[ -90  -50  357 -107  100  282  -42   49  -10  308  153   36   65  -12
  161  166   75   77  163  -77  -20 -139   43 -399   28   -2  284 -261
 -260   62  -57 -204 -393   12  389  282   -9 -476  123 -131 -105]
(2)
[ 238 -211  122  134 -214 -420  431 -109  332   25 -197    5  -27 -185
   45 -189    9   58  296  127  -55 -105 -396 -246 -208   69  196 -185
 -342  152  290 -211 -237 -513 -108  -21 -166  193 -316  382   17]
(9)
[  74   24 -483  335 -198   -5  -40  171  223    4  -81   30  187   66
  393  -82   86   -1  252  387 -163   48  -80  254   32  201 -414 -155
  167   47  -38  -70   47 -149 -148   70  -37 -153   35  432 -591]
(8)
[  89  300 -185  133  -16 -185   53  115  -29   95 -205   31  189  160
  302  135  -98   38 -450   77   29  -11  178   30    3  315   92 -170
 -102  -12 -159  131  -12   58   98  -10  254  -33  172  -89    1]
(8)
[ 161  187 -103   43  -31  158   74 -313  127  547 -350 -321 -500  104
 -284  123 -229 -320  406 -434 -240 -110  193  -33 -110 -452 -535  218
  233  360 -184  112  202  193  325 -480  -62 -549  240  -60 -131]
(39)
[ 165 -169  188  222  137  -88  110  -48  -98  -54 -309   54  -76 -263
   28 -127  261 -120  -65 -399 -217  147   38   25  317  -41   86 -309
  -57 -170   83   54   93   82   81   55  316   38  138  -67  150]
(2)
[-206  360  239 -163  515   69  211  -36  346   -1 -285 -248   54   68
 -150  331   46  -37  216 -396   -5 -138   64  146 -106  251   11  138
  -81  125 -245   29  -18  368  350 -675  109  442  120 -476  180]
(177)
[  53   74 -189    5   59   -5   88  147  217 -167  -43   51 -187   15
   37  -51   79 -162   38    9 -122   21   76  -47  220  -33   50   94
   -5  -28  115  -54  -54  -11   55  101   75  -75   18   50 -155]
(177)
[ 185  267   34  252  212   18  -25  237   94   57  -88  348  245  153
  110 -243   16  -69 -270  -48  153 -366 -217 -419   -4  120   82 -534
   54 -140   18 -164  -63  -95  125  277  277 -173   29  -74    9]
(39)
[  51 -377  228 -177  -53  320  155 -329 -323  444  -27 -178  411   97
   12  381 -101 -238 -275   60  347  364   82 -313 -136  -88 -202   25
   -3  375 -410  236  324  531  -98 -198  101 -117  111  143 -114]
(9)
[-335 -120 -529  -59 -671 -149 -119  -14  -81  191   76 -103 -159  224
  -29  297 -463   86  362  108  -54  238   57  122   61  187 -410  275
   88 -104 -127  -26  277  -77 -252 -243 -195 -157    9  222  136]
(9)
[ -90  232 -571  253 -107  168 -162  162   77  421 -131  144  217  247
  -35  -81  -62   -5 -126 -258 -174  193 -142 -187  -54  172 -217 -548
   73    8 -565 -157  -81 -210   -6  298   15 -215  -50 -398  -96]
(67)
[ 160  123   25  129   46 -208    4   85  -31   99 -353  206   24 -204
   92 -217  -14  -55  -13   83  174 -306  -63   95  -33  -59 -189 -251
 -315    1  189  -47  -43  207  -83 -218  299  130   53   48  154]
(193)
[-142  -20 -183 -116  -31   93  -33  149  125  -58   85   77 -229  105
 -163 -151  -72   30  386    4 -128  -61 -105  162  -81  -70 -131   75
  -47  -62  210 -178   29  -71 -191  -94  -33 -105 -182   35   43]
(51)
[ 132   90   42  265 -204  100   52  210 -139  142 -357  125   -9    3
  -25  -17 -232   26  -91  172   -3 -148   97   -9   54 -121 -279 -133
   56 -204  -70  -85   13   99    1  110  301 -355   73  162    7]
(2)
[-220  -68 -205 -164   30  181  -20 -358 -189  143  -26   46  -14  136
  112  -35 -172  112  -91   52   45   -5  247  240   -7 -196  112  -35
  273  -32 -144  102   -6  242  -31 -321   89 -192   58  462 -159]
(51)
[  59   43  -31  114  476  527 -494 -261  -69   66  -19  -52 -293 -161
 -334  164 -179 -297 -216  -90  -65 -148   71   15  551  -71   -1   12
  465  266 -139  122   31  137   73 -182 -169 -140  183 -154 -318]
(67)
[-177 -125 -243  291   90  -99  268 -199  144  122  -77  138  186  221
  261   96 -190  279  306  219 -127   84 -140   27  120  356  -16 -438
 -198   72 -179 -131  -89   82  134 -137  387 -121    8 -112 -181]
(39)
[-117  201   42   44   96 -112 -121   50 -199   93   12  325  183 -115
   19  -44   81   -4  -79 -184  264   66   25  102   55  103  -60 -137
 -178  -60   17  -82  267  152   21 -140  235  -50 -125 -128  189]
(2)
[ 161   20  -90 -181  -96  304 -117  -35  144  172 -212  273  -44   41
 -154  151 -145 -109   -7  -66  173  -81  125 -364  351 -272  225   50
    2  180 -107   24 -407 -265  202  505  386 -341   35  -44 -165]
(58)
[ 191   65  126  -33    4  -82  116  191  -32  178   61  -89 -113  -73
 -116  -62   14 -123   13 -205   58   29  -66    1  171 -243   35  105
  240 -249 -136   67  167   50  -39   20   83   36    7   32  111]
(58)
[ 255  -71 -142  -36  202   12  113   -8  230  227 -195   39   28   44
  -14 -335   74   -8   46 -114   13  -18 -201 -226   83  -65  -75 -164
  -82  114 -169  -48   80  -38    1  189  -17 -113  -73  -62  112]
(2)
[ -73   48   93   75   17  -42   60   57   36  -73 -271  214   24  -89
   77   26  -56  -93   11  -82 -102   43  145   58   64   24  -79   -2
 -131 -115  152   -6   -5   33   99  -53  219    4   58  -66  -32]
(44)
[ -71   65  120   28  212   76   89  180  330 -250  125  151 -282 -175
 -241 -166   68 -172  117   80 -247  -70 -180   49  142    5  -18  -29
   83 -135  379  -57  113   66   78  171  164  -54 -120   88 -264]
(39)
[  -4 -155 -133  146  198  237  193   40  -94 -160  -25 -192  -85 -154
  -17  452 -285 -138   -7 -106 -101  295  157  -27  130   41  344  142
  526 -240 -145  273 -134   -8   -3   83  174   40  136   83 -237]
(67)
[-197  -57  328   47   56  375 -206 -148 -150 -126  175   98   84  371
  128  131   18  175 -295 -396   75   70  158  382  397  155   -6  504
  338 -150 -581  178  114  -22  120 -483  -94 -147  356 -173  -56]
(51)
[-264  120 -236 -254 -138  184 -400  -27  103   87  311   45 -350  122
 -388  102 -303 -228  162    0   67   20 -119 -102 -220 -143   68   40
  219   19  158 -105  -27  146 -295 -253 -221  135    5  300  -99]
(51)
[ -85  123   52  -60   26   16   60   35  140  -56   93   24  -96  103
   -7  -97  -46  -62    3 -146  -46  -78   13   42  -86   68  -12  167
 -165   77  127  -78  -28  -12  147 -312  123   59 -117 -183  -80]
(58)
[ -18   87  434  -13  532   75  148  -16  112  190  -48  -44  179  119
  153   74  167   53 -192 -222  -39  -44  104 -149   20  222  234 -308
   39  -66 -126   96  301   76  235  -81   60 -271   87 -333  192]
(51)
[ 204   24  169   57  180  -92   36  267  -43  -73  -50  359  200 -158
  188  -33    9  140 -509  147   67  118   17 -273   -7  206   89 -275
  -85 -157  205  -43   41 -111   43  250  395  -69  -60   73  -94]
(39)
[ 123    2 -122  -16  -92  -27   62  109   49   24 -173   -6 -121  -50
  -69  -63  -79 -124  152  123  -84   -6   65   59 -167 -211 -219   65
   21   53  238    7   52  -25  -50  -63   44  -42 -105   99 -120]
(193)
[   6 -176 -169 -260  312 -110   13  -64  251   13  117   17 -180 -108
   10  -13  226   78  526   83   -1   87  -62  -54  145   -9  124 -133
  -13  164  242  -86  236  108  -26 -112   23  -70 -124  128   73]
(51)
[ -92  -85  -16  276 -411  128 -129   29  214   42    1 -240 -367 -273
  -43 -226   23  -11  126   73   53  177   97  489   47  169 -159    1
   79 -326   -8 -129  -18  -22  -90 -216  234 -178  -38  360 -115]
(8)
[  67   39   75  228   45   70  155  157  -82  338   43  -34   31  -52
   -8   23  -52  122 -442  159   16  -35 -119 -374   -1  -94  131 -640
  114 -117 -122   37   13  -78  -47  223  172 -165 -106  110    3]
(177)
[ -88 -169   -7  246  -74    0  -86 -172 -139  -38 -142  197  205    8
   96 -163    3 -137   68   91   12  -49   60    5   45  -42 -356 -103
 -229   55   80   56   43  185   67   42  205  -80  102 -249  -22]
(193)
[ 161  268  256 -290  162   16  263 -262 -293 -338 -343 -178   13  -57
 -122  -94  374 -297  273 -232   45 -145   42 -155   11 -359  358  400
   38  280  472  129 -210  243  418  -40  433  242 -134  258  -34]
(177)
[-123  179  -66  -23  -11  154  -86  283   43   97   89  -68 -252  -19
 -301 -159  -27 -121  229 -166 -131   73 -219  -93   22  -24   18 -144
  106 -214  -47 -131   90  -56  -85   68  -88   41 -114  -84   97]
(51)
[ -29 -207  -46  -70 -277 -164  -13 -117 -110   28    7  194  299  -22
  -44 -262   47  -51 -300  179  204  169 -139 -429 -144  103 -150   73
 -335  132  -47  138  -52  134 -166  107   87  142 -151  -17  172]
(67)
[  72 -101  -42   17   85 -233  110  -48    9 -168  -99   73   20 -261
    0 -137   36   94  168  -17  -54  105   82 -145  194 -137 -213  202
 -211    3  131   51   23  -91  140  169  261  237  -92  -47   79]
(51)
[-153    8  246   46 -136  104 -373 -119 -151  122  131  125   47  -64
 -146 -374  370  -93 -122   49   60  -24  -34   23  -20  -82  -23 -177
 -333  154  140 -138    3  172  100  121   56 -148 -135 -300  100]
(2)
[-138  419 -180 -405  332  214  257  129  608 -156 -141 -115  104  489
   90  173 -102  530  552  196  187 -192 -196  254  -59  444  -80   88
   -5  216 -339 -273  -60 -304  138 -536 -222   83 -152 -188 -145]
(177)
[-222   12 -279  -32  701   29  108 -187  495 -110   51  -49   85  376
  149   52   35  214  398 -524 -200  170 -108  -73  491  432  156   74
  -10   34 -137 -172  -84 -358  375 -127  182   -1  -30 -718  134]
(51)
[ 125  117  111   30  229 -102   15  -98 -174  -26  -51  129  -97   -3
 -127  -67   37   74 -228 -159 -198   10  -17  -88  -59 -192  228 -199
   67  105   86  124  -80   54  -31 -231  164  328  -27   55  -87]
(39)
[ 172  251   11  117  463  -76   -7  181  277   76   58  137  141  -48
  149 -386  234  158  -88 -129  -65 -251 -265 -186  -36  300  250 -645
   -5 -160  -78  -96   55  -74  155  333  172   17  -82 -242   47]
(67)
[-190 -342  150 -409 -366  -90  124 -169   18    4  -94   38 -163 -141
  250  216 -302   93  404  183  285   10   69  178  193  -39  486  509
 -225 -163  -69 -169 -293 -249  -14 -560 -227   68   48   86  182]
(177)
[  50  116   25  104   30  162 -246   93  -69  155   64   -9 -330  -68
 -204 -273   -9 -167   35 -180  -83   25   53   -1  155 -207 -137   96
   20  -27  -86  -36   28  184   27  -51  -15  -75   21  -46  -48]
(193)
[  43  -43   -1  -84 -288   40  -97  163 -249 -142 -126  133 -209  -75
 -214  -31 -116 -206    2  -80   23  126   -3  -14   82 -170 -197  262
 -177  -15  180  -59  108   71 -274  -94   84   65  -56   27  147]
(193)
[-111  269   84 -174 -332 -197  364   27  -89  153 -115 -281 -102  144
  -90  496 -577  195  232  329   51  -88  136  283 -263 -199  122  190
  -24  188  125  140  -76 -357 -122 -142 -407  318 -221  555 -160]
(39)
[ 198   67  334   73  294  -58   96  -21  136  441   17 -482 -276 -107
 -155   21  223 -119   13  -88  124  -92  -76 -199  -38 -113  268 -264
  -13  197  226  -25   19   36    0  -65 -176 -171 -135  100  303]
(177)
[  33  204 -103  201  -56   59  -60   28  170  131  -55  228    1 -125
  -91  -48 -107    7  272  168   60 -156 -104  138   20   47 -241 -331
 -202   30 -152 -296   13   86   20  322  132 -299  -40   59 -195]
(8)
[ -59   77   28  -65  -30   -3  -28  148 -118   40  128  179 -186 -117
 -217 -155   81 -147  414  -43 -119 -110 -186 -108   31 -292  -57 -154
  -99  -49  320  -78  121  -47  -93  290 -109 -151 -196   34   20]
(177)
[ -76 -147  -74  175 -142  394   43  238   -8  -28 -388   -4 -181  -47
 -112  239 -274 -115  -39  378  -17   68  -72 -138  488 -157   60   17
  -10  -86 -268 -211 -394  -59  -62  268  -48 -185  229 -237  -11]
(177)
[  50  -37  -90   16 -207 -280   60   65  104    6 -164   92  167  245
  186 -472  184  110  -36  -12   -4 -184   47 -249  -46  111 -126 -131
 -329  -96  106   90  -53 -125    6  226  122  -70  -64 -141  394]
(44)
[-172 -193 -269    9 -327  -34  172   26  -10   50  121 -199  332  337
   17  717  -51   94  223  100  -49  196  -31 -137 -106  180  -63  143
 -143  467  -19  -55 -217 -218   19 -183   93  177 -229 -237  -69]
(44)
[ -94  146  106  200   64  239   90  331  210 -165  112  237  100  101
 -309   57  -51 -201 -285  102 -222   -6 -333 -567  368  122  272 -228
  222 -272 -193   -5 -464  -88  209  707   78  -21   63 -100 -322]
(193)
[ -12 -297  -65 -164 -358 -266  396 -226  224  244 -268 -147  187  109
  342 -109   74  186  594   69  181  -51  -53  152 -161   17  304  -50
   68  -28 -103  -46  146 -269   60 -100  -71 -116 -210  376  260]
(58)
[  86 -276 -438   52 -318  -29 -222  -59  -48   82 -369   11 -148 -244
    0  -45 -104   11  -90 -197   76 -124   68  116    0  -13   91 -118
  -49   12    6  -54  -33  -97 -123  -74  361  163  -42   33  455]
(8)
[-217   88 -165 -271 -241  -30  311 -136  238  282   20 -206  607  429
  236  323   29  466   93  -22  272   91  -25 -110 -344  340 -291  -66
 -164  351 -525 -247  -29 -167  483 -248  -11   13 -206 -170   10]
(44)
[ 156   80  240   22  591  231   94 -114  569   65  -16 -207 -275  129
 -141 -136  165  149  175 -259 -297  -81  -46  -35 -169   44  144  -96
  -22  291  -11  174 -374   -5  524   96   -8    1  164 -279 -262]
(8)
[ 124  427  282  -18  513 -105   64   71  141 -147  209   94 -111  -65
   11  212  -85   52  -69  -43 -271  -50   63  339  214   69   57   40
  343  -51  274  179  471    9  152   10  124  118  -26  249 -523]
(58)
[ -30 -310  332   50  347  303   89 -230   21  -93  286  349  286  457
  189  100 -126  209 -168 -141  -54 -355 -217 -331  529  156  515 -371
  246 -124 -328   12 -119 -172  162  271  -16 -307  168 -131 -102]
(67)
[ -60  -74  -26   -3 -140 -143 -126  -79    3  -83  358   -2  -22  -70
   39   85   67   57  105  215  -87  -71  -65 -201 -306  -47 -107  -69
 -244  247  558  -70   32  -51  -77  208   69  -94 -158  119 -121]
(2)
[ 186  -99   34  108 -173 -190  -41  -56  -34  273  -64   13   45 -115
 -108  -49   59    6 -128  -16   66  163 -153 -184 -144    7 -200 -348
 -163   79   75 -159  215   -9 -255   37  159  -23 -136  104  174]
(9)
[-178 -109 -331  114 -360  235 -179  -64   25  270 -300  194  112   14
  -23   47 -235 -259  -60   45  186  312   57  224  -98  -68 -520  171
   58  143  -67 -233  298   11 -251 -166  -53 -348 -133  286 -133]
(2)
[  24 -196  -34   96  -27 -187  145 -173   96  203 -217   69   37 -158
  257   93   53   40   35   82  100  -46   92  396  252 -247   23 -240
  -95   89  135  -65  141  -64  104  -24  228  -94    8   98   41]
(8)
[  63  700 -197  -32  -34  -30  188  226  576  173   -6 -396  -83    0
   55  215 -155  103  244  163  -45 -212  -10   66 -297  196   -3  151
  158   28 -321 -106 -204 -158  267  261  -82  -98    2  185 -403]
(67)
[ 163 -121  -89   71 -168 -257   19 -240  -67   65 -190  140   48   89
  109 -518  -65   69 -175 -189  -96  -96    2   28 -149  -27 -305  -60
 -227  -41   60  -86  174 -140    3 -138   41  -25  -81   27  208]
(51)
[ -50    6 -111  207 -343   49 -217  179 -234  223  -18  183   20 -148
 -179 -371    2 -282 -317  -78  114   73   56 -206 -293 -302 -386 -219
 -153 -157    1   -8  -52  196  -91  263   33   30  -18   45   71]
(177)
[ -86  185  -25  301  331 -124  214 -162  493  229  -55  -95   83   58
  181 -252  340  -20 -288  -13 -326   17 -186  159   82  232 -293 -510
 -136  179 -122 -115  270   76  261  -37  -31 -287   18 -325 -221]
(193)
[ 226  196 -209  181  220 -199  216    7  188   47 -158  -73  208   66
  278  181 -110  280 -168   11   49   96   23   20    0  272  -30 -177
   59  152 -174   64  209 -196  103   60  288  148  -37   -6 -113]
(58)
[ 298   22   11  402    7  212  121   -9  171  178 -266  137  384  112
   95  -39   43 -131 -519   11  212  118   -5 -106  -97   51  -70 -356
  430 -147 -409 -129   55    6   79  112  350 -372   61  191 -293]
(2)
[ 262 -202  102  -93  -41  -86  240 -172  -50  -97   43 -487 -130    8
   52    5 -396  356  161  402   93 -102 -230   84 -337  -40  113  379
  167   90  189  173 -173 -337 -234 -176 -295  334 -143  471  -54]
(193)
[-191  259   56  141 -114  116   77 -120  383  230 -120  -42 -148  278
  191  219 -319   53  120 -184 -121  -39  213  247  150  -17  144  186
  -47  -27 -481   69  -89 -159  234 -345  190  -33  251 -292 -250]
(2)
[ -97   -8  180 -269  124  245 -114   79 -205   29   42  126 -219 -182
 -108  109  135   24  532 -319  -21   50  274  299  373 -371  467  -81
  165 -165  -23 -252  -19 -160  324  -45  -70 -135 -129 -146  -30]
(2)
[ -70   57 -465   59   78 -148   32  -94  357   34  -63 -142  218  130
  293  107  -93   78   56  323  107   31   57   11 -398  286  131 -224
 -161  170  -96  -47 -175 -245 -254  278 -363  -32   51  -28  -27]
(51)
[-205   33  288 -102 -171  186 -186  100 -247    6  154  110  -70  -74
 -193 -223   16 -156  123 -171   -3 -259 -195    8   78 -238   86  265
 -128 -162   66  -67 -141  219  125  134  132  140  -23 -167  178]
(44)
[  13 -113   38  -44 -186  -67    4  -69  -43  -51 -211  263   85  -95
  249  -31   64  -28  309  124  -17   42   -4  313  294 -157   34  115
 -243   80  -45 -180   40 -202   83   75 -121  -63   49 -123 -123]
(8)
[-118 -147  277  -42  553  493 -106 -466  -51  -87   19  -23 -128  281
 -327  235  114   15  -58 -523   54 -208  217  -48  142  -35  418   18
 -158  595  -83  213 -560   70  405 -522  102   -7   58 -702   69]
(193)
[  22  -27  -56  242 -125 -122  132  -54 -179  203 -295  -21  185   77
  161  -33  152   90 -494  -37  169  100  202  -97 -234  -64  -51 -438
 -302  202 -155   73  -78  130  -27  -76  190   39   94 -112  250]
(9)
[-103  114   56  122 -622  -21  150  232 -488  -50   -6   68   59  231
  110  382 -309 -202  -97   -6  -23  314  394  -99   27 -156  106  417
 -107 -132  -23   40 -140 -109  -44 -199  263   80  -85  157 -218]
(177)
[ -25 -452 -559  -12 -899  -48 -263 -137 -396  174   67  -94  -78  152
   21 -283   -6  -45 -133   11   48   73   55   33 -286 -133 -182  319
 -354  130 -227 -106  -13  -87 -424 -112  -70 -206 -168 -309  505]
(177)
[-302  168  104   37 -264  -52 -158   38   -7  228  286  256  144   49
  -65  -23  -31  -77 -226  197    4  -37 -135    5 -381   67 -520  -49
 -608  436  274 -293  134  162  -34 -362  -58   19 -330  -98 -218]
(44)
[-155  528  -92  -17 -169   43 -169  -14 -102  279  106 -156   26   93
 -172  408 -105  261  -14   92  159   -1  395  295 -194  -76 -302  370
  218  150 -316   68 -129  304  259 -351  250 -143  -19  220 -253]
(2)
[ 363   87   19   80  -90 -135  -34 -125 -139   58 -468  161 -134 -284
 -135 -222  100 -234 -164 -263   98  231  222   48   20 -300 -144  169
  -89   58  -17  -75  226    5   25 -278  352   22 -112 -115  122]
(177)
[ 152  553  244  167   21 -320   46  -10   44  -66 -229  101   55  -25
  176 -310   58  -44  -49    6  177 -360  183   31 -148  -22 -168   12
 -157  -58   84  -52  142  148  204 -230  226   62   73  132   -6]
(39)
